Here is a tiny trained network, its code and every weight. The questions are about switching its units off for an input and a class, where a switched-off unit gives its printed mean instead of its output.

import numpy as np


def w(rows, s, z=0):
    codes = np.array(rows[::2]) - 128.0
    scale = np.full(codes.shape[1], s)
    scale[-1] = z or s
    return codes * scale


def norm(h):
    return h / np.sqrt((h * h).mean(-1, keepdims=True) + 1e-5)


def f(y):
    return y / 2 * (1 + np.tanh(0.7978845608 * (y + 0.044715 * y**3)))


def log_softmax(a):
    a = a - a.max(-1, keepdims=True)
    return a - np.log(np.exp(a).sum(-1, keepdims=True))


def net(x, mask):
    res = np.array(x, float).reshape(1, 5) / 4 @ E
    u = 0
    for l in range(2):
        y = f(norm(res) @ A[l][:, :-1].T + A[l][:, -1])
        res = res + np.where(mask[u : u + 6], y, B[l][:, -1]) @ B[l][:, :-1]
        u += 6
    return log_softmax(norm(res)[-1] @ U[:, :-1].T + U[:, -1])


A, B = {}, {}
E = w([
[133,136,130,124,125,128,127,134,119,132,127,128],'x0',
[202,151,92,221,121,172,90,82,172,214,95,122],'x1',
[235,67,147,84,159,242,194,149,195,61,151,75],'x2',
[119,118,126,132,129,128,123,121,140,124,125,128],'x3',
[81,254,56,77,195,135,76,188,196,150,99,165],'x4',
],0.0061)
A[0] = w([
[204,220,62,175,177,185,102,115,229,230,107,147,4],'L0N1',
[54,149,120,17,165,108,130,154,143,50,121,135,33],'L0N2',
[28,238,94,129,153,74,97,140,168,170,113,139,57],'L0N3',
[220,172,108,29,177,214,124,169,234,61,119,123,53],'L0N4',
[88,148,108,8,175,122,138,151,122,61,134,155,43],'L0N5',
[152,207,79,24,185,228,137,174,241,98,133,126,58],'L0N6',
],0.011,0.0021)
B[0] = w([
[86,169,174,185,33,128,114,181,155,114,145,65,229],'L0N1',
[114,177,152,188,54,137,122,166,147,120,138,82,217],'L0N2',
[150,133,105,91,184,63,105,101,89,113,95,179,234],'L0N3',
[114,78,73,115,200,199,252,64,96,168,180,143,245],'L0N4',
[101,145,162,180,59,137,106,153,162,144,137,76,210],'L0N5',
[171,122,147,71,145,54,25,141,122,102,64,183,250],'L0N6',
],0.012,0.016)
A[1] = w([
[80,199,104,137,144,48,156,121,36,122,136,136,75],'L1N1',
[75,180,150,227,36,186,121,178,203,146,162,36,77],'L1N2',
[60,159,186,140,10,209,111,224,200,177,164,67,68],'L1N3',
[18,212,39,189,181,61,100,86,115,191,113,165,84],'L1N4',
[237,64,185,173,80,98,139,93,76,81,129,104,43],'L1N5',
[213,52,150,180,123,119,141,86,115,29,120,106,3],'L1N6',
],0.011,0.0024)
B[1] = w([
[172,104,108,150,142,209,155,106,171,167,137,114,213],'L1N1',
[76,170,170,152,64,119,185,182,131,47,171,55,254],'L1N2',
[115,171,123,254,77,95,139,97,109,134,135,81,246],'L1N3',
[144,23,132,77,165,214,210,104,122,129,174,128,220],'L1N4',
[136,204,108,89,166,96,96,174,154,81,100,134,188],'L1N5',
[93,136,127,118,111,79,28,127,118,194,87,190,166],'L1N6',
],0.009,0.014)
U = w([
[70,174,179,206,26,109,157,182,133,87,147,51,178],'0',
[138,20,97,86,197,218,232,74,107,176,162,158,188],'1',
[135,152,132,44,160,38,2,173,128,127,36,212,4],'2',
],0.0089,0.0015)

Each question gives the input, the list of numbers given to net, and the class t.
The units are the neurons (one row each of A and B). Each row of codes is followed by its name. A weight is (code - 128) times the scale printed after its matrix; where a second scale follows, it is the last column's (A, B and U).
mask holds one flag per neuron, layer by layer. A switched-off neuron (its flag False) gives its mean, the last column of its row in B, instead of its output. The means were averaged over made-up inputs and are rounded, as every weight is.
A unit's drop is (log p(t) with every unit on - log p(t) with that unit switched off) / (log p(t) with every unit on - log p(t) with every unit switched off).
The circuit of an input: a set's keep is (log p(t) with only the set's units on - log p(t) with every unit switched off) / (log p(t) with every unit on - log p(t) with every unit switched off). Starting from all 12 units, units are removed one at a time, each time the one whose removal leaves the highest keep (on an exact tie, the one counted first), for as long as the keep stays at least 0.8.
units of the circuit, in order: the units of the circuit, biggest drop first
k most important neurons: the k neurons with the biggest drops, biggest first
top k neurons in layer l: the k neurons of layer l with the biggest drops, biggest first
drop of u: that unit's drop, to one decimal
input [8,-4,3,-8,-6], class 2: 3 most important neurons : L0N4, L0N1, L0N2
input [4,0,3,7,6], class 2: units of the circuit, in order : L0N6
input [5,-5,7,3,1], class 1: 2 most important neurons : L0N4, L0N1
input [-8,4,-2,-2,5], class 2: 2 most important neurons : L0N3, L0N2
input [7,-4,6,8,-8], class 2: top 4 neurons in layer 0 : L0N4, L0N1, L0N2, L0N5
input [-7,-2,5,5,-6], class 2: top 2 neurons in layer 0 : L0N4, L0N1
input [5,0,7,5,-8], class 2: top 4 neurons in layer 1 : L1N6, L1N5, L1N4, L1N1
input [3,-7,1,2,8], class 2: 2 most important neurons : L0N6, L0N3
input [-1,5,-8,2,7], class 1: top 2 neurons in layer 0 : L0N3, L0N6
input [2,-6,7,3,2], class 1: 4 most important neurons : L0N4, L0N1, L0N6, L1N2
input [6,1,-7,6,-8], class 2: top 3 neurons in layer 1 : L1N2, L1N5, L1N3
input [7,2,-5,5,-8], class 2: 2 most important neurons : L0N4, L0N1
input [1,0,-1,7,-5], class 2: 2 most important neurons : L0N4, L0N1
input [1,6,-7,0,2], class 1: units of the circuit, in order : L1N4
input [1,1,5,-1,3], class 1: drop of L0N4 : 1.3
input [-8,-1,8,8,4], class 1: drop of L0N4 : 1.6
input [7,3,7,-7,0], class 1: drop of L0N4 : 1.5
